Here is a tiny trained network, its code and every weight. The questions are about switching its units off for an input and a target symbol, where a switched-off unit gives its printed mean instead of its output.

import numpy as np


def w(rows, s, z=0):
    codes = np.array(rows[::2]) - 128.0
    scale = np.full(codes.shape[1], s)
    scale[-1] = z or s
    return codes * scale


def norm(h):
    return h / np.sqrt((h * h).mean(-1, keepdims=True) + 1e-5)


def f(y):
    return y / 2 * (1 + np.tanh(0.7978845608 * (y + 0.044715 * y**3)))


def softmax(a):
    e = np.exp(a - a.max(-1, keepdims=True))
    return e / e.sum(-1, keepdims=True)


def log_softmax(a):
    a = a - a.max(-1, keepdims=True)
    return a - np.log(np.exp(a).sum(-1, keepdims=True))


def net(x, mask):
    ids = ['ΔΠελμσ'.index(c) for c in x.split()]
    T = len(ids)
    res = E[ids] + P[:T]
    u = 0
    for l in range(2):
        r = norm(res)
        for j in range(2):
            rows = slice(3 * j, 3 * j + 3)
            q, k, v = (r @ M[l][rows].T for M in (Q, K, V))
            z = softmax(np.where(np.tri(T) > 0, q @ k.T / 3**0.5, -1e9)) @ v
            o = O[l][rows]
            res = res + np.where(mask[u + j], z, o[:, -1]) @ o[:, :-1]
        u += 2
        y = f(norm(res) @ A[l][:, :-1].T + A[l][:, -1])
        res = res + np.where(mask[u : u + 4], y, B[l][:, -1]) @ B[l][:, :-1]
        u += 4
    return log_softmax(norm(res)[-1] @ U[:, :-1].T + U[:, -1])


Q, K, V, O, A, B = {}, {}, {}, {}, {}, {}
E = w([
[135,76,94,70,154,113,100,149],'Δ',
[160,119,180,193,163,70,67,138],'Π',
[160,183,46,202,171,151,120,95],'ε',
[14,168,116,130,197,184,79,121],'λ',
[116,64,179,177,78,86,169,107],'μ',
[158,197,118,76,244,144,175,180],'σ',
],0.011)
P = w([
[172,95,150,64,148,99,151,2],'0',
[127,99,141,121,153,74,192,63],'1',
[139,99,129,147,135,106,179,81],'2',
[144,98,124,156,122,126,168,95],'3',
[142,97,122,162,112,132,159,105],'4',
[143,99,124,160,104,140,154,113],'5',
[144,93,123,162,100,139,150,125],'6',
[142,95,124,158,98,145,144,135],'7',
[140,94,122,154,98,140,144,146],'8',
[140,94,120,145,100,137,138,160],'9',
[138,90,120,139,103,135,133,175],'10',
[132,90,115,135,102,136,133,188],'11',
[124,93,120,115,112,122,141,203],'12',
],0.007)
Q[0] = w([
[172,163,182,202,228,114,42,121],'L0H1',
[58,184,190,130,93,129,110,180],'L0H1',
[143,112,87,61,146,199,60,204],'L0H1',
[184,147,116,85,192,47,146,75],'L0H2',
[158,60,44,160,173,98,153,118],'L0H2',
[72,190,112,163,3,160,102,33],'L0H2',
],0.0058)
K[0] = w([
[155,170,151,146,149,117,84,153],'L0H1',
[124,92,160,180,129,152,123,141],'L0H1',
[136,109,83,109,139,123,94,175],'L0H1',
[174,97,88,149,80,143,149,149],'L0H2',
[174,135,169,143,120,121,126,173],'L0H2',
[120,151,81,127,166,110,128,1],'L0H2',
],0.0098)
V[0] = w([
[80,61,144,67,69,54,48,44],'L0H1',
[28,159,54,133,178,167,35,155],'L0H1',
[163,164,138,59,134,121,117,245],'L0H1',
[50,126,69,196,168,202,109,158],'L0H2',
[121,160,178,220,165,101,58,120],'L0H2',
[161,152,126,121,1,65,153,150],'L0H2',
],0.0052)
O[0] = w([
[45,216,216,119,172,57,70,235,76],'L0H1',
[74,174,213,115,112,78,121,28,118],'L0H1',
[174,241,101,214,33,206,145,121,127],'L0H1',
[212,145,79,153,124,84,181,255,118],'L0H2',
[104,96,174,120,91,159,163,170,112],'L0H2',
[77,191,187,153,147,131,197,71,1],'L0H2',
],0.0062,0.0042)
A[0] = w([
[203,147,96,145,113,155,230,85,45],'L0N1',
[136,97,144,113,2,71,143,22,220],'L0N2',
[179,225,106,158,97,164,219,159,3],'L0N3',
[166,161,122,207,167,116,121,47,154],'L0N4',
],0.0079,0.0027)
B[0] = w([
[102,145,114,172,104,99,172,143,253],'L0N1',
[79,107,216,77,217,104,96,11,146],'L0N2',
[128,171,84,96,42,89,137,139,204],'L0N3',
[128,128,140,77,119,118,60,127,188],'L0N4',
],0.012,0.0046)
Q[1] = w([
[130,141,59,70,168,169,89,197],'L1H1',
[157,160,20,126,78,103,159,148],'L1H1',
[49,136,40,1,205,164,112,175],'L1H1',
[131,69,210,148,167,69,134,179],'L1H2',
[122,115,168,122,196,126,180,31],'L1H2',
[95,183,142,112,140,199,190,90],'L1H2',
],0.0096)
K[1] = w([
[142,210,76,143,110,102,164,232],'L1H1',
[166,110,60,135,53,64,135,125],'L1H1',
[134,227,38,82,84,152,254,151],'L1H1',
[185,207,145,121,110,109,220,160],'L1H2',
[175,116,181,140,143,76,158,81],'L1H2',
[93,94,148,18,159,133,112,19],'L1H2',
],0.0089)
V[1] = w([
[132,128,162,82,154,17,96,159],'L1H1',
[115,50,148,186,72,58,91,125],'L1H1',
[3,117,115,174,113,154,91,183],'L1H1',
[156,170,231,84,131,103,185,65],'L1H2',
[207,29,195,124,85,33,86,113],'L1H2',
[172,124,127,66,214,222,101,76],'L1H2',
],0.005)
O[1] = w([
[175,141,45,147,133,198,214,101,156],'L1H1',
[144,173,70,99,23,56,165,208,96],'L1H1',
[171,81,94,119,72,87,115,40,57],'L1H1',
[123,54,156,111,170,177,126,69,4],'L1H2',
[98,141,108,101,83,171,53,89,93],'L1H2',
[148,139,195,191,97,101,126,2,178],'L1H2',
],0.0065,0.0048)
A[1] = w([
[129,62,174,1,137,118,88,88,4],'L1N1',
[195,141,179,123,157,68,88,92,9],'L1N2',
[84,185,82,118,144,68,159,107,170],'L1N3',
[42,101,119,116,120,189,13,68,15],'L1N4',
],0.0088,0.0027)
B[1] = w([
[122,252,46,83,77,162,28,158,197],'L1N1',
[123,180,196,74,6,222,115,162,141],'L1N2',
[76,7,113,149,69,126,64,177,255],'L1N3',
[253,221,156,122,30,7,123,158,177],'L1N4',
],0.0071,0.0045)
U = w([
[140,193,147,74,106,65,2,108,203],'Δ',
[134,115,246,120,35,246,124,180,103],'Π',
[74,56,28,136,116,123,105,173,64],'ε',
[94,205,206,186,154,19,117,127,19],'λ',
[47,113,209,94,100,111,117,87,171],'μ',
[165,167,47,122,173,211,207,75,253],'σ',
],0.0083,0.0035)

Each question gives the input, a string of symbols that net reads in full, and the target symbol t.
The units are the heads (3 rows each of Q, K, V and O) and the neurons (one row each of A and B). Each row of codes is followed by its name. A weight is (code - 128) times the scale printed after its matrix; where a second scale follows, it is the last column's (O, A, B and U).
mask holds one flag per unit, layer by layer, with each layer's heads first. A switched-off unit (its flag False) gives its mean, the last column of its rows in O or B, instead of its output. The means were averaged over made-up inputs and are rounded, as every weight is.
A unit's drop is (log p(t) with every unit on - log p(t) with that unit switched off) / (log p(t) with every unit on - log p(t) with every unit switched off).
The circuit of an input: a set's keep is (log p(t) with only the set's units on - log p(t) with every unit switched off) / (log p(t) with every unit on - log p(t) with every unit switched off). Starting from all 12 units, units are removed one at a time, each time the one whose removal leaves the highest keep (on an exact tie, the one counted first), for as long as the keep stays at least 0.8.
units of the circuit, in order: the units of the circuit, biggest drop first
most important unit: the unit with the biggest drop
k most important neurons: the k neurons with the biggest drops, biggest first
k most important neurons of layer l: the k neurons of layer l with the biggest drops, biggest first
heads that matter: for each layer, one digit per head in row order, 1 if its drop is at least 0.15 and else 0, layers parted by /
drop when u is switched off: that unit's drop, to one decimal
input λ σ λ, target σ: units of the circuit, in order : (L1H1)
input σ μ Δ Δ Δ ε Π, target Π: heads that matter : 11 / 00
input Π ε σ σ Π, target ε: heads that matter : 10 / 11
input σ Δ λ Π λ λ Δ Δ μ, target μ: 4 most important neurons : (L0N2; L0N4; L1N4; L0N3)
input σ λ ε, target ε: heads that matter : 11 / 00
input Δ σ λ ε σ λ σ σ Δ σ Π, target Π: units of the circuit, in order : (L1N2; L0N2; L0H1)
input Π σ μ, target μ: heads that matter : 11 / 01
input Δ λ Δ λ λ λ ε μ, target Δ: 4 most important neurons : (L0N2; L0N1; L1N1; L0N3)
input λ λ λ λ μ Π Π Π ε σ μ Π, target σ: 2 most important neurons : (L1N3; L0N4)
input μ Δ μ λ, target Δ: heads that matter : 01 / 11
input Π σ ε Δ σ Π λ σ, target ε: 2 most important neurons : (L1N3; L1N4)
input λ λ Δ μ μ, target ε: 2 most important neurons : (L0N4; L1N4)
input Π μ Δ μ, target ε: units of the circuit, in order : (L0H1; L1H2)
input σ λ λ σ σ Δ σ μ, target Δ: 2 most important neurons : (L0N2; L1N1)
input σ Δ Δ λ Δ, target λ: 2 most important neurons of layer 1 : (L1N1; L1N3)
input Δ Δ σ λ, target λ: 3 most important neurons : (L1N4; L1N1; L0N2)
input σ σ Δ, target Δ: heads that matter : 01 / 00
input Δ Π Π Π λ, target Δ: most important neuron of layer 0 : (L0N1)
input Δ Π Δ ε, target Δ: heads that matter : 11 / 01
input σ Δ Δ Π σ, target ε: 2 most important neurons : (L1N3; L0N3)
input λ Δ ε λ σ σ σ λ, target σ: 2 most important neurons : (L0N2; L1N3)
input λ Δ μ Δ μ ε Δ σ λ Δ, target σ: most important unit : L1H1
input Δ Π Δ σ λ λ ε Δ, target σ: heads that matter : 00 / 11
input λ μ σ σ Δ, target Δ: 2 most important neurons : (L1N4; L1N1)
input Π λ μ ε, target Δ: drop when L0N3 is switched off : 0.2
input ε Π ε, target ε: drop when L1H2 is switched off : 0.0
